Below is a small trained network, with its code and all its weights. Each question gives an input and a target symbol and asks what happens when units are switched off, that is, made to give their printed mean instead of their output.

import numpy as np


def w(rows, s, z=0):
    codes = np.array(rows[::2]) - 128.0
    scale = np.full(codes.shape[1], s)
    scale[-1] = z or s
    return codes * scale


def norm(h):
    return h / np.sqrt((h * h).mean(-1, keepdims=True) + 1e-5)


def f(y):
    return np.maximum(y, 0)


def softmax(a):
    e = np.exp(a - a.max(-1, keepdims=True))
    return e / e.sum(-1, keepdims=True)


def log_softmax(a):
    a = a - a.max(-1, keepdims=True)
    return a - np.log(np.exp(a).sum(-1, keepdims=True))


def net(x, mask):
    ids = ['ΓΔΘΨηπτφ'.index(c) for c in x.split()]
    T = len(ids)
    res = E[ids] + P[:T]
    u = 0
    for l in range(2):
        q, k, v = (norm(res) @ M[l].T for M in (Q, K, V))
        z = softmax(np.where(np.tri(T) > 0, q @ k.T / 2**0.5, -1e9)) @ v
        res = res + np.where(mask[u], z, O[l][:, -1]) @ O[l][:, :-1]
        u += 1
        y = f(norm(res) @ A[l][:, :-1].T + A[l][:, -1])
        res = res + np.where(mask[u : u + 8], y, B[l][:, -1]) @ B[l][:, :-1]
        u += 8
    return log_softmax(norm(res)[-1] @ U[:, :-1].T + U[:, -1])


Q, K, V, O, A, B = {}, {}, {}, {}, {}, {}
E = w([
[84,17,134],'Γ',
[222,72,173],'Δ',
[235,135,108],'Θ',
[84,128,201],'Ψ',
[217,66,191],'η',
[130,134,80],'π',
[90,7,2],'τ',
[207,157,129],'φ',
],0.011)
P = w([
[2,135,126],'0',
[161,32,106],'1',
[148,24,44],'2',
[98,107,175],'3',
[152,121,18],'4',
[61,116,37],'5',
[92,114,226],'6',
[140,138,103],'7',
[102,111,142],'8',
[136,128,60],'9',
[158,179,31],'10',
[199,139,170],'11',
[209,132,73],'12',
],0.007)
Q[0] = w([
[153,63,140],'L0H0',
[95,11,164],'L0H0',
],0.012)
K[0] = w([
[119,254,174],'L0H0',
[148,170,33],'L0H0',
],0.0069)
V[0] = w([
[209,2,98],'L0H0',
[160,210,40],'L0H0',
],0.0088)
O[0] = w([
[143,219,185,254],'L0H0',
[155,167,7,134],'L0H0',
],0.018,0.0065)
A[0] = w([
[90,131,121,231],'L0N0',
[251,140,128,222],'L0N1',
[136,189,217,206],'L0N2',
[170,151,12,209],'L0N3',
[155,158,105,177],'L0N4',
[174,113,182,253],'L0N5',
[93,97,168,148],'L0N6',
[97,66,93,116],'L0N7',
],0.013,0.0027)
B[0] = w([
[180,168,123,142],'L0N0',
[84,120,144,226],'L0N1',
[82,103,91,246],'L0N2',
[81,144,192,201],'L0N3',
[2,127,146,171],'L0N4',
[44,143,99,198],'L0N5',
[198,191,171,143],'L0N6',
[178,44,151,141],'L0N7',
],0.0075,0.012)
Q[1] = w([
[255,126,42],'L1H0',
[158,60,12],'L1H0',
],0.0074)
K[1] = w([
[20,253,113],'L1H0',
[220,225,177],'L1H0',
],0.0058)
V[1] = w([
[132,165,248],'L1H0',
[139,53,139],'L1H0',
],0.018)
O[1] = w([
[255,100,210,252],'L1H0',
[254,183,9,179],'L1H0',
],0.0077,0.002)
A[1] = w([
[156,135,101,160],'L1N0',
[110,141,202,91],'L1N1',
[113,73,171,250],'L1N2',
[226,246,53,216],'L1N3',
[166,114,166,130],'L1N4',
[123,75,86,183],'L1N5',
[181,102,47,32],'L1N6',
[125,175,79,205],'L1N7',
],0.013,0.0018)
B[1] = w([
[48,99,130,152],'L1N0',
[118,191,103,221],'L1N1',
[130,169,19,195],'L1N2',
[153,60,172,254],'L1N3',
[101,99,189,170],'L1N4',
[142,141,45,145],'L1N5',
[129,130,77,158],'L1N6',
[254,167,191,207],'L1N7',
],0.0074,0.0072)
U = w([
[136,85,163,67],'Γ',
[135,91,135,32],'Δ',
[134,126,111,254],'Θ',
[153,142,35,68],'Ψ',
[171,1,113,231],'η',
[148,121,33,236],'π',
[27,67,133,145],'τ',
[220,169,64,105],'φ',
],0.0076,0.0025)

Each question gives the input, a string of symbols that net reads in full, and the target symbol t.
The units are the heads (2 rows each of Q, K, V and O) and the neurons (one row each of A and B). Each row of codes is followed by its name. A weight is (code - 128) times the scale printed after its matrix; where a second scale follows, it is the last column's (O, A, B and U).
mask holds one flag per unit, layer by layer, with each layer's heads first. A switched-off unit (its flag False) gives its mean, the last column of its rows in O or B, instead of its output. The means were averaged over made-up inputs and are rounded, as every weight is.
A unit's drop is (log p(t) with every unit on - log p(t) with that unit switched off) / (log p(t) with every unit on - log p(t) with every unit switched off).
The circuit of an input: a set's keep is (log p(t) with only the set's units on - log p(t) with every unit switched off) / (log p(t) with every unit on - log p(t) with every unit switched off). Starting from the 12 units with the biggest drops (on a tie, the unit counted first), units are removed one at a time, each time the one whose removal leaves the highest keep (on an exact tie, the one counted first), for as long as the keep stays at least 0.8.
units of the circuit, in order: the units of the circuit, biggest drop first
unit that matters most: the unit with the biggest drop
k most important neurons: the k neurons with the biggest drops, biggest first
top k neurons in layer l: the k neurons of layer l with the biggest drops, biggest first
drop when u is switched off: that unit's drop, to one decimal
input τ π Δ τ Δ Θ Δ η φ Γ, target φ: 4 most important neurons : L0N7, L0N5, L0N2, L0N3
input Ψ Ψ η φ Ψ τ, target η: units of the circuit, in order : L0H0, L1H0
input τ π Γ Ψ τ π η, target φ: unit that matters most : L0N7
input Θ Θ φ η η Γ π Ψ Γ Ψ φ, target τ: units of the circuit, in order : L0H0, L1N7
input Θ Ψ Γ π Γ Γ τ Θ η Θ π η, target τ: units of the circuit, in order : L0H0, L1H0
input Θ Γ τ Ψ Δ Θ Θ φ, target τ: units of the circuit, in order : L0H0, L1H0
input τ π Θ Γ τ Δ, target φ: 4 most important neurons : L0N7, L0N5, L0N3, L0N2
input Ψ π Θ Θ Ψ Θ Θ, target η: top 4 neurons in layer 0 : L0N3, L0N2, L0N6, L0N7
input τ π φ τ Δ Δ η Θ η Ψ φ τ τ, target φ: top 4 neurons in layer 0 : L0N7, L0N5, L0N2, L0N3
input Θ Γ Θ Θ, target τ: units of the circuit, in order : L1H0, L0H0
input Ψ Θ Δ φ, target η: units of the circuit, in order : L1H0, L0H0, L1N3, L0N3
input Ψ φ Ψ Γ Θ τ φ φ Θ η η, target η: top 2 neurons in layer 0 : L0N3, L0N4
input τ η η Θ Ψ Θ Θ Δ π, target φ: 3 most important neurons : L0N7, L0N5, L0N3
input τ φ Θ Θ Θ η π φ π Ψ, target φ: top 2 neurons in layer 0 : L0N7, L0N5
input τ Γ Γ Γ Θ φ η, target φ: unit that matters most : L1H0
input τ Δ π, target φ: top 2 neurons in layer 1 : L1N7, L1N3
input τ Δ Θ φ τ φ τ Θ τ Ψ Θ Θ τ, target φ: top 2 neurons in layer 1 : L1N7, L1N4
input τ τ Δ η τ Θ Θ Θ Θ Ψ η η Ψ, target φ: top 2 neurons in layer 0 : L0N7, L0N3
input Ψ η Δ φ Ψ Θ Θ Θ η, target η: 2 most important neurons : L1N3, L0N3
input Θ φ Θ Ψ Ψ Ψ φ η η τ π, target τ: units of the circuit, in order : L0H0
input Θ Γ Ψ Θ Θ φ Θ Γ Δ η τ π η, target τ: units of the circuit, in order : L1H0, L0H0
input Ψ φ π Θ η Ψ τ η Ψ Θ Γ, target η: 2 most important neurons : L1N3, L0N3
input Ψ Ψ τ π Θ φ, target η: drop when L0N3 is switched off : 0.1
